[[115 145]
 [115 127]
 [145 136]
 [123 154]]
=>
[[115 127]
 [145 136]
 [115 145]
 [123 154]]

[[136 112 137 110]
 [125 119 103 127]
 [129 138 104 121]
 [149 113 123 124]
 [122 123 146 146]
 [139 111 145 125]]
=>
[[139 111 145 125]
 [136 112 137 110]
 [149 113 123 124]
 [125 119 103 127]
 [122 123 146 146]
 [129 138 104 121]]

[[121 117 127]
 [129 132 132]
 [119 120 143]
 [128 116 139]
 [122 130 116]
 [138 139 123]
 [134 131 112]
 [126 121 115]
 [125 129 152]
 [136 136 134]
 [142 119 128]]
=>
[[128 116 139]
 [121 117 127]
 [142 119 128]
 [119 120 143]
 [126 121 115]
 [125 129 152]
 [122 130 116]
 [134 131 112]
 [129 132 132]
 [136 136 134]
 [138 139 123]]

[[144 113]
 [112 138]
 [127 147]
 [141 144]
 [129 150]]
=>
[[144 113]
 [112 138]
 [141 144]
 [127 147]
 [129 150]]

[[129 145 148 143 151 138 105]
 [155 149 143 151 138 109 125]
 [147 152 150 153 148 122 112]
 [145 153 151 153 151 125 109]
 [150 154 150 154 148 118 113]
 [131 146 148 144 151 137 106]
 [101 114 122 111 128 154 121]]
=>
[[101 114 122 111 128 154 121]
 [129 145 148 143 151 138 105]
 [131 146 148 144 151 137 106]
 [155 149 143 151 138 109 125]
 [147 152 150 153 148 122 112]
 [145 153 151 153 151 125 109]
 [150 154 150 154 148 118 113]]

[[135 149 127 147 114 110 150 125 124 146 131 109]
 [140 145 129 146 114 110 144 129 132 151 122 110]
 [136 148 118 150 110 110 144 125 121 149 129 110]
 [145 140 140 143 133 116 144 142 145 140 108 118]]
=>
[[145 140 140 143 133 116 144 142 145 140 108 118]
 [140 145 129 146 114 110 144 129 132 151 122 110]
 [136 148 118 150 110 110 144 125 121 149 129 110]
 [135 149 127 147 114 110 150 125 124 146 131 109]]

[[120 140]
 [122 152]
 [115 149]
 [119 150]
 [117 157]
 [117 124]
 [126 120]
 [121 154]
 [112 126]
 [112 131]
 [112 127]]
=>
[[126 120]
 [117 124]
 [112 126]
 [112 127]
 [112 131]
 [120 140]
 [115 149]
 [119 150]
 [122 152]
 [121 154]
 [117 157]]

[[114 147 125 126 121]
 [108 135 130 136 136]
 [122 100 116 115 113]
 [150 121 119 120 127]
 [134 111 135 136 132]]
=>
[[122 100 116 115 113]
 [134 111 135 136 132]
 [150 121 119 120 127]
 [108 135 130 136 136]
 [114 147 125 126 121]]

[[113 142 141 148 119 117]
 [142 133 114 110 118 119]
 [142 150 114 124 101 102]
 [136 157 111 146 100 103]
 [143 131 116 110 118 122]
 [107 121 151 120 140 148]]
=>
[[107 121 151 120 140 148]
 [143 131 116 110 118 122]
 [142 133 114 110 118 119]
 [113 142 141 148 119 117]
 [142 150 114 124 101 102]
 [136 157 111 146 100 103]]
